Below are the code and all the weights of a small trained network. Each question names an input and a target symbol and asks about switching units off, where a switched-off unit gives its printed mean instead of its output.

import numpy as np


def w(rows, s, z=0):
    codes = np.array(rows[::2]) - 128.0
    scale = np.full(codes.shape[1], s)
    scale[-1] = z or s
    return codes * scale


def f(y):
    return np.maximum(y, 0)


def softmax(a):
    e = np.exp(a - a.max(-1, keepdims=True))
    return e / e.sum(-1, keepdims=True)


def log_softmax(a):
    a = a - a.max(-1, keepdims=True)
    return a - np.log(np.exp(a).sum(-1, keepdims=True))


def net(x, mask):
    ids = ['Λαγεζηξσ'.index(c) for c in x.split()]
    T = len(ids)
    res = E[ids] + P[:T]
    u = 0
    for l in range(2):
        r = res
        for j in range(3):
            rows = slice(2 * j, 2 * j + 2)
            q, k, v = (r @ M[l][rows].T for M in (Q, K, V))
            z = softmax(np.where(np.tri(T) > 0, q @ k.T / 2**0.5, -1e9)) @ v
            o = O[l][rows]
            res = res + np.where(mask[u + j], z, o[:, -1]) @ o[:, :-1]
        u += 3
        y = f(res @ A[l][:, :-1].T + A[l][:, -1])
        res = res + np.where(mask[u : u + 4], y, B[l][:, -1]) @ B[l][:, :-1]
        u += 4
    return log_softmax(res[-1] @ U[:, :-1].T + U[:, -1])


Q, K, V, O, A, B = {}, {}, {}, {}, {}, {}
E = w([
[146,117,133,112,122,60,142,145,12,89],'Λ',
[97,45,127,49,191,105,100,236,239,129],'α',
[94,149,215,135,157,166,119,153,69,93],'γ',
[228,137,79,92,143,68,80,99,67,222],'ε',
[57,66,122,112,67,189,71,134,141,103],'ζ',
[122,43,143,196,79,255,171,24,134,124],'η',
[205,87,142,151,206,73,153,167,105,189],'ξ',
[150,190,101,78,159,215,175,34,215,142],'σ',
],0.011)
P = w([
[6,137,67,133,150,135,159,111,146,129],'0',
[119,113,163,90,77,125,152,180,183,143],'1',
[113,135,173,143,104,67,111,92,190,88],'2',
[97,102,102,112,178,179,99,122,81,129],'3',
[155,111,146,83,93,135,153,155,175,90],'4',
[133,129,178,164,116,76,92,75,180,60],'5',
[150,109,103,141,178,204,86,107,55,102],'6',
[179,112,124,84,98,143,148,154,180,46],'7',
[124,132,189,163,122,73,98,62,176,67],'8',
],0.012)
Q[0] = w([
[157,194,24,92,160,130,149,87,135,182],'0.h0',
[135,103,118,183,122,214,110,111,207,154],'0.h0',
[169,5,146,160,226,69,130,216,136,126],'0.h1',
[44,106,182,240,94,125,140,215,86,51],'0.h1',
[42,164,101,138,92,212,146,15,126,111],'0.h2',
[166,135,99,120,109,113,165,214,232,45],'0.h2',
],0.024)
K[0] = w([
[151,139,32,76,146,94,158,82,125,171],'0.h0',
[100,86,122,117,123,219,92,83,222,134],'0.h0',
[146,106,110,183,184,7,183,217,77,126],'0.h1',
[61,71,166,138,117,173,163,180,71,25],'0.h1',
[154,40,182,152,128,253,163,83,142,113],'0.h2',
[107,102,141,106,147,71,101,156,246,109],'0.h2',
],0.027)
V[0] = w([
[200,166,56,107,115,150,106,149,134,55],'0.h0',
[35,92,187,121,129,2,129,156,204,202],'0.h0',
[21,173,205,118,59,62,127,72,197,155],'0.h1',
[215,187,17,125,82,138,209,173,186,39],'0.h1',
[170,68,80,127,140,197,48,114,163,29],'0.h2',
[125,100,108,122,117,145,131,136,125,104],'0.h2',
],0.0071)
O[0] = w([
[117,113,148,125,122,133,129,156,127,97,170],'0.h0',
[162,125,160,117,132,124,130,33,62,142,10],'0.h0',
[168,137,180,118,105,78,97,74,2,144,255],'0.h1',
[158,122,158,168,142,135,61,181,73,166,30],'0.h1',
[168,121,164,103,174,62,77,133,44,160,229],'0.h2',
[128,123,139,132,137,129,120,112,118,150,107],'0.h2',
],0.0051,0.00098)
A[0] = w([
[90,187,172,176,66,111,171,253,106,178,4],'0.n0',
[130,121,176,129,95,105,156,144,225,106,77],'0.n1',
[114,180,132,216,80,138,126,160,126,154,34],'0.n2',
[57,184,159,240,116,135,183,159,87,178,17],'0.n3',
],0.013,0.0042)
B[0] = w([
[164,76,147,2,165,209,209,157,112,170,145],'0.n0',
[156,134,183,139,126,121,91,93,35,150,254],'0.n1',
[178,110,133,91,114,157,123,86,120,144,128],'0.n2',
[101,129,168,164,36,78,142,130,213,58,149],'0.n3',
],0.0084,0.0021)
Q[1] = w([
[148,194,198,137,93,62,164,63,113,82],'1.h0',
[165,123,175,65,29,198,165,249,94,184],'1.h0',
[198,155,94,80,129,140,167,28,107,39],'1.h1',
[164,119,119,27,49,236,168,228,83,228],'1.h1',
[132,111,97,132,119,147,62,139,98,223],'1.h2',
[126,220,145,251,110,54,8,39,120,50],'1.h2',
],0.017)
K[1] = w([
[58,110,151,139,189,170,129,85,109,119],'1.h0',
[226,105,170,163,171,179,37,150,96,33],'1.h0',
[93,116,103,134,202,183,137,119,57,132],'1.h1',
[254,96,133,134,150,191,47,172,131,31],'1.h1',
[177,133,82,180,66,128,68,174,186,168],'1.h2',
[15,189,143,149,59,66,200,62,150,240],'1.h2',
],0.019)
V[1] = w([
[119,249,156,59,198,149,85,150,92,126],'1.h0',
[205,211,135,212,167,160,220,108,140,162],'1.h0',
[51,191,239,142,135,173,136,141,121,103],'1.h1',
[104,159,121,95,9,186,42,84,187,156],'1.h1',
[121,219,114,112,41,119,209,206,143,89],'1.h2',
[165,125,228,141,132,91,135,136,254,134],'1.h2',
],0.016)
O[1] = w([
[173,69,91,132,152,73,128,82,152,60,130],'1.h0',
[191,135,55,157,103,174,2,143,168,120,107],'1.h0',
[159,65,84,102,217,97,158,141,88,81,33],'1.h1',
[168,101,130,174,149,76,176,230,122,88,151],'1.h1',
[152,90,108,92,105,193,131,67,180,162,68],'1.h2',
[101,113,147,191,142,101,72,40,112,99,1],'1.h2',
],0.0085,0.0068)
A[1] = w([
[8,90,45,123,164,128,87,202,243,149,3],'1.n0',
[32,161,47,120,126,159,121,126,150,165,100],'1.n1',
[80,100,135,105,119,87,195,195,241,108,95],'1.n2',
[88,79,43,82,224,150,113,115,61,135,38],'1.n3',
],0.013,0.0051)
B[1] = w([
[81,154,129,117,102,143,247,2,122,100,184],'1.n0',
[134,76,133,191,163,103,146,148,86,46,207],'1.n1',
[119,155,70,178,103,217,76,34,172,103,254],'1.n2',
[114,178,206,203,57,177,164,144,72,119,204],'1.n3',
],0.0087,0.0091)
U = w([
[169,87,119,43,117,164,167,80,135,173,164],'Λ',
[134,141,157,110,114,61,153,70,143,120,88],'α',
[213,117,169,126,72,131,163,91,114,115,1],'γ',
[177,159,212,131,2,91,152,120,253,112,94],'ε',
[109,136,83,150,121,135,177,75,169,111,140],'ζ',
[114,144,86,112,155,165,142,194,93,157,220],'η',
[162,138,93,130,125,163,54,55,54,161,119],'ξ',
[207,77,115,115,121,106,129,106,164,82,194],'σ',
],0.0051)

Each question gives the input, a string of symbols that net reads in full, and the target symbol t.
The units are the heads (2 rows each of Q, K, V and O) and the neurons (one row each of A and B). Each row of codes is followed by its name. A weight is (code - 128) times the scale printed after its matrix; where a second scale follows, it is the last column's (O, A, B and U).
mask holds one flag per unit, layer by layer, with each layer's heads first. A switched-off unit (its flag False) gives its mean, the last column of its rows in O or B, instead of its output. The means were averaged over made-up inputs and are rounded, as every weight is.
A unit's drop is (log p(t) with every unit on - log p(t) with that unit switched off) / (log p(t) with every unit on - log p(t) with every unit switched off).
The circuit of an input: a set's keep is (log p(t) with only the set's units on - log p(t) with every unit switched off) / (log p(t) with every unit on - log p(t) with every unit switched off). Starting from the 12 units with the biggest drops (on a tie, the unit counted first), units are removed one at a time, each time the one whose removal leaves the highest keep (on an exact tie, the one counted first), for as long as the keep stays at least 0.8.
circuit, biggest first: the units of the circuit, biggest drop first
top k neurons: the k neurons with the biggest drops, biggest first
top k neurons in layer l: the k neurons of layer l with the biggest drops, biggest first
heads that matter: for each layer, one digit per head in row order, 1 if its drop is at least 0.15 and else 0, layers parted by /
input α ε ε η η ε ζ, target ζ: circuit, biggest first	0.h1; 0.h0; 1.n0
input ξ σ Λ ε α ε σ ε ξ, target ξ: heads that matter	000 / 111
input σ ε η η σ Λ, target σ: heads that matter	000 / 110
input ε σ ξ ε, target η: circuit, biggest first	1.h2; 0.n1
input σ ε σ σ, target ξ: circuit, biggest first	0.h1; 1.h2
input γ Λ γ α γ ξ σ γ Λ, target γ: heads that matter	000 / 011
input σ ξ Λ ε ε ξ ε ε ξ, target σ: circuit, biggest first	1.h0; 1.h1
input σ ε ε Λ σ σ γ, target ζ: circuit, biggest first	0.h0; 0.h1; 1.n0
input ε η σ α, target ζ: circuit, biggest first	1.n0; 1.n2
input ε σ σ ε σ σ ζ Λ, target Λ: heads that matter	110 / 011
input Λ ε ε ξ ξ, target ξ: circuit, biggest first	1.h1; 1.h2; 0.n1; 0.h1
input σ Λ ξ σ ζ, target ζ: circuit, biggest first	1.n2; 1.h1
input ε σ σ ε, target η: circuit, biggest first	1.h2
input σ ε ε ε ε ξ ε α, target α: circuit, biggest first	1.h2; 1.h0; 0.n1
input ξ ξ ε ξ ε σ ε ε η, target ξ: circuit, biggest first	1.h0; 1.h1
input α γ ξ ε ξ ε ε γ ε, target α: circuit, biggest first	1.h0
input ε ε Λ ε γ ε ξ, target ζ: heads that matter	011 / 000
input ε ε Λ ζ σ σ Λ, target η: top 2 neurons	0.n1; 1.n2
input γ γ ε ε σ ε ε σ ε, target γ: top 2 neurons	1.n3; 0.n3
input ξ ε ε ε ε ξ Λ, target ζ: heads that matter	110 / 001
input ε ξ ε Λ ε γ ζ γ, target σ: top 2 neurons in layer 1	1.n3; 1.n0
input σ ζ η ε, target ζ: heads that matter	110 / 000
input ζ ξ ε, target ζ: top 2 neurons	1.n2; 0.n1
